Here is a tiny trained network, its code and every weight. The questions are about switching its units off for an input and a class, where a switched-off unit gives its printed mean instead of its output.

import numpy as np


def w(rows, s, z=0):
    codes = np.array(rows[::2]) - 128.0
    scale = np.full(codes.shape[1], s)
    scale[-1] = z or s
    return codes * scale


def f(y):
    return np.maximum(y, 0)


def log_softmax(a):
    a = a - a.max(-1, keepdims=True)
    return a - np.log(np.exp(a).sum(-1, keepdims=True))


def net(x, mask):
    res = np.array(x, float).reshape(1, 8) / 4 @ E
    y = f(res @ A[0][:, :-1].T + A[0][:, -1])
    res = res + np.where(mask, y, B[0][:, -1]) @ B[0][:, :-1]
    return log_softmax(res[-1] @ U[:, :-1].T + U[:, -1])


A, B = {}, {}
E = w([
[185,181,99,94,109,201,177],'x0',
[217,92,74,154,71,139,22],'x1',
[139,255,154,159,82,197,124],'x2',
[109,65,221,89,111,132,146],'x3',
[165,79,186,132,95,108,142],'x4',
[145,167,178,112,189,168,190],'x5',
[108,109,181,140,75,142,130],'x6',
[126,196,83,249,60,156,199],'x7',
],0.0057)
A[0] = w([
[95,103,103,144,128,127,87,180],'n1',
[96,142,125,127,142,155,173,250],'n2',
[122,107,169,125,155,150,113,124],'n3',
[149,131,98,124,137,113,104,163],'n4',
[135,124,94,145,127,128,111,204],'n5',
[160,175,117,149,93,185,142,211],'n6',
[161,190,118,155,97,179,146,127],'n7',
[133,80,206,50,154,120,143,249],'n8',
[157,53,247,31,156,136,116,191],'n9',
[137,144,112,143,112,182,142,130],'n10',
[149,97,52,138,112,90,47,223],'n11',
[82,64,181,197,25,85,107,169],'n12',
[162,124,143,149,122,138,108,66],'n13',
[184,135,29,111,153,81,69,108],'n14',
[174,221,114,169,86,208,159,139],'n15',
[48,170,144,108,233,111,220,234],'n16',
[102,151,124,117,169,125,164,150],'n17',
[120,123,137,151,150,153,126,145],'n18',
],0.011,0.0013)
B[0] = w([
[143,95,138,163,127,121,136,165],'n1',
[135,164,105,116,151,124,111,177],'n2',
[143,114,128,105,126,114,142,160],'n3',
[138,115,102,126,128,125,154,156],'n4',
[132,113,109,148,119,142,123,160],'n5',
[117,167,140,125,71,143,149,197],'n6',
[108,183,135,116,76,156,139,199],'n7',
[150,96,159,35,126,120,124,229],'n8',
[133,72,169,3,108,132,127,254],'n9',
[126,156,125,117,102,127,116,167],'n10',
[132,50,68,172,128,145,133,214],'n11',
[92,116,203,225,120,106,99,220],'n12',
[93,128,119,130,123,122,138,143],'n13',
[148,93,33,124,127,163,133,203],'n14',
[117,219,140,114,40,155,140,236],'n15',
[151,192,104,138,250,116,129,245],'n16',
[133,159,115,127,153,102,141,170],'n17',
[121,130,122,119,133,116,126,139],'n18',
],0.026,0.0093)
U = w([
[66,242,123,144,36,200,167,244],'0',
[118,202,106,139,252,82,152,73],'1',
[30,103,208,232,127,75,84,29],'2',
[125,60,2,190,103,188,132,2],'3',
[130,59,203,22,131,108,113,227],'4',
],0.0063,0.00074)

Each question gives the input, the list of numbers given to net, and the class t.
The units are the neurons (one row each of A and B). Each row of codes is followed by its name. A weight is (code - 128) times the scale printed after its matrix; where a second scale follows, it is the last column's (A, B and U).
mask holds one flag per neuron, in row order. A switched-off neuron (its flag False) gives its mean, the last column of its row in B, instead of its output. The means were averaged over made-up inputs and are rounded, as every weight is.
A unit's drop is (log p(t) with every unit on - log p(t) with that unit switched off) / (log p(t) with every unit on - log p(t) with every unit switched off).
The circuit of an input: a set's keep is (log p(t) with only the set's units on - log p(t) with every unit switched off) / (log p(t) with every unit on - log p(t) with every unit switched off). Starting from the 12 units with the biggest drops (on a tie, the unit counted first), units are removed one at a time, each time the one whose removal leaves the highest keep (on an exact tie, the one counted first), for as long as the keep stays at least 0.8.
circuit, biggest first: the units of the circuit, biggest drop first
k most important neurons: the k neurons with the biggest drops, biggest first
drop when u is switched off: that unit's drop, to one decimal
input [-3,6,3,3,2,-5,7,-3], class 2: circuit, biggest first	n12
input [-7,-3,0,-5,4,4,6,1], class 2: 2 most important neurons	n12, n14
input [-7,1,2,-2,-1,4,-7,3], class 1: 2 most important neurons	n15, n11
input [-8,-3,-3,-8,-4,0,-8,2], class 3: 2 most important neurons	n14, n11
input [4,3,-1,-5,4,-2,-4,1], class 3: 2 most important neurons	n14, n11
input [6,-5,0,8,5,-3,5,4], class 4: 2 most important neurons	n9, n8
input [-2,7,-1,-8,7,-6,5,4], class 3: 2 most important neurons	n11, n14
input [5,1,-6,2,3,-3,-2,3], class 3: drop when n9 is switched off	0.3
input [-8,-1,1,3,4,2,0,8], class 2: drop when n12 is switched off	0.1
input [8,-8,2,-8,-7,1,1,-5], class 1: drop when n16 is switched off	3.3
